Below are the code and all the weights of a small trained network. Each question names an input and a class and asks about switching units off, where a switched-off unit gives its printed mean instead of its output.

import numpy as np


def w(rows, s, z=0):
    codes = np.array(rows[::2]) - 128.0
    scale = np.full(codes.shape[1], s)
    scale[-1] = z or s
    return codes * scale


def f(y):
    return np.maximum(y, 0)


def log_softmax(a):
    a = a - a.max(-1, keepdims=True)
    return a - np.log(np.exp(a).sum(-1, keepdims=True))


def net(x, mask):
    res = np.array(x, float).reshape(1, 5) / 4 @ E
    y = f(res @ A[0][:, :-1].T + A[0][:, -1])
    res = res + np.where(mask, y, B[0][:, -1]) @ B[0][:, :-1]
    return log_softmax(res[-1] @ U[:, :-1].T + U[:, -1])


A, B = {}, {}
E = w([
[125,155,83,87,69,143,106,135,126,46,125,67],'x0',
[113,103,149,198,2,186,63,122,126,126,38,108],'x1',
[124,117,114,90,121,64,166,202,118,115,115,85],'x2',
[120,110,63,142,59,108,114,149,154,228,221,171],'x3',
[162,28,56,138,197,166,180,74,113,104,89,79],'x4',
],0.0089)
A[0] = w([
[125,153,101,122,37,136,127,117,132,85,154,110,86],'N1',
[136,87,91,140,155,150,127,100,133,133,118,123,30],'N2',
[129,122,171,131,171,115,137,151,130,115,62,115,63],'N3',
[131,120,122,101,154,113,151,149,123,145,197,126,29],'N4',
[126,174,183,149,145,132,107,106,126,166,163,187,4],'N5',
[127,120,119,137,60,123,128,143,128,162,130,136,8],'N6',
[130,140,113,110,98,134,123,132,126,91,145,113,32],'N7',
[118,107,102,142,138,133,138,92,137,134,122,124,88],'N8',
[122,115,106,130,140,137,133,111,128,124,124,134,77],'N9',
[133,75,85,147,161,155,123,90,125,132,130,121,78],'N10',
[128,149,105,116,74,136,117,128,127,110,152,123,90],'N11',
[126,96,126,142,159,139,124,114,127,128,101,119,155],'N12',
[126,115,150,169,3,136,106,142,127,203,121,160,71],'N13',
[127,126,117,136,124,116,140,134,125,126,107,131,87],'N14',
[132,127,143,130,125,122,138,132,131,114,105,133,28],'N15',
[132,115,119,113,142,106,137,157,125,140,135,118,25],'N16',
[123,129,133,147,84,129,133,129,143,151,123,133,91],'N17',
[124,135,127,117,169,111,134,139,127,148,166,142,159],'N18',
[127,153,147,113,105,116,128,153,126,82,98,104,151],'N19',
[125,130,72,101,172,94,126,153,130,159,183,131,25],'N20',
[129,169,171,129,172,132,120,112,123,166,182,178,108],'N21',
[120,123,138,132,116,140,117,130,118,134,136,127,64],'N22',
],0.018,0.003)
B[0] = w([
[132,159,73,93,131,166,48,128,135,120,145,137,192],'N1',
[141,88,105,138,128,170,150,103,120,128,119,140,172],'N2',
[124,101,206,139,121,102,156,128,114,60,131,118,178],'N3',
[134,153,88,149,140,58,149,121,142,100,149,142,186],'N4',
[126,145,175,116,167,185,95,125,148,214,137,129,205],'N5',
[129,102,148,145,60,108,129,113,115,133,117,126,177],'N6',
[116,149,107,139,151,158,82,149,122,114,93,141,155],'N7',
[134,107,118,94,117,164,171,129,127,139,147,129,157],'N8',
[108,120,114,148,121,150,153,163,116,123,114,136,147],'N9',
[127,89,95,146,128,183,175,137,122,143,106,117,186],'N10',
[131,151,84,138,132,140,71,121,134,159,97,126,169],'N11',
[126,91,112,108,132,157,159,136,121,95,133,120,171],'N12',
[135,74,145,147,3,85,146,129,117,177,134,123,251],'N13',
[121,126,138,144,126,141,118,107,129,97,119,154,135],'N14',
[130,116,143,104,140,115,124,152,117,121,133,115,139],'N15',
[134,135,112,140,128,109,147,103,129,104,138,135,150],'N16',
[117,107,131,117,88,113,139,133,122,145,138,126,166],'N17',
[128,146,111,134,152,80,179,126,145,142,131,127,185],'N18',
[126,145,164,111,146,121,56,115,121,62,131,122,179],'N19',
[128,170,83,116,138,39,181,136,126,101,120,134,196],'N20',
[126,144,162,140,178,153,132,132,162,202,141,135,210],'N21',
[125,108,113,111,128,106,137,167,122,143,135,112,141],'N22',
],0.022,0.02)
U = w([
[128,146,221,102,143,126,91,124,60,66,95,82,69],'0',
[140,177,190,149,174,144,132,125,156,211,152,164,65],'1',
[138,196,91,77,104,163,22,131,83,108,87,118,4],'2',
[148,120,144,146,3,110,79,134,84,184,117,126,215],'3',
[168,91,85,136,150,202,174,100,67,113,80,111,223],'4',
[164,188,79,137,161,60,170,125,121,129,137,155,173],'5',
],0.0082,0.0014)

Each question gives the input, the list of numbers given to net, and the class t.
The units are the neurons (one row each of A and B). Each row of codes is followed by its name. A weight is (code - 128) times the scale printed after its matrix; where a second scale follows, it is the last column's (A, B and U).
mask holds one flag per neuron, in row order. A switched-off neuron (its flag False) gives its mean, the last column of its row in B, instead of its output. The means were averaged over made-up inputs and are rounded, as every weight is.
A unit's drop is (log p(t) with every unit on - log p(t) with that unit switched off) / (log p(t) with every unit on - log p(t) with every unit switched off).
The circuit of an input: a set's keep is (log p(t) with only the set's units on - log p(t) with every unit switched off) / (log p(t) with every unit on - log p(t) with every unit switched off). Starting from the 12 units with the biggest drops (on a tie, the unit counted first), units are removed one at a time, each time the one whose removal leaves the highest keep (on an exact tie, the one counted first), for as long as the keep stays at least 0.8.
units of the circuit, in order: the units of the circuit, biggest drop first
top k neurons: the k neurons with the biggest drops, biggest first
drop of u: that unit's drop, to one decimal
input [-6,0,3,2,-3], class 1: units of the circuit, in order : [N21]
input [7,-6,-5,8,-8], class 1: top 2 neurons : [N5 N21]
input [1,-5,-1,-5,-2], class 5: top 3 neurons : [N5 N18 N6]
input [1,-7,3,-8,3], class 0: top 2 neurons : [N3 N19]
input [7,-4,8,3,-7], class 2: top 2 neurons : [N1 N19]
input [-5,2,5,-3,-4], class 0: top 2 neurons : [N13 N3]
input [7,3,0,-6,4], class 0: top 2 neurons : [N3 N19]
input [1,-3,-3,-1,-1], class 1: top 2 neurons : [N13 N20]
input [2,-4,3,3,8], class 5: top 2 neurons : [N20 N4]
input [-3,0,-2,0,2], class 4: drop of N13 : 0.2
input [-3,-5,-4,1,-1], class 1: top 2 neurons : [N21 N5]
input [5,-4,-7,-5,1], class 4: drop of N13 : 0.2
input [-8,-3,3,2,3], class 5: drop of N21 : 0.0
input [-5,-4,-2,1,4], class 5: units of the circuit, in order : [N20]
input [-6,1,-8,3,1], class 1: drop of N21 : 0.5
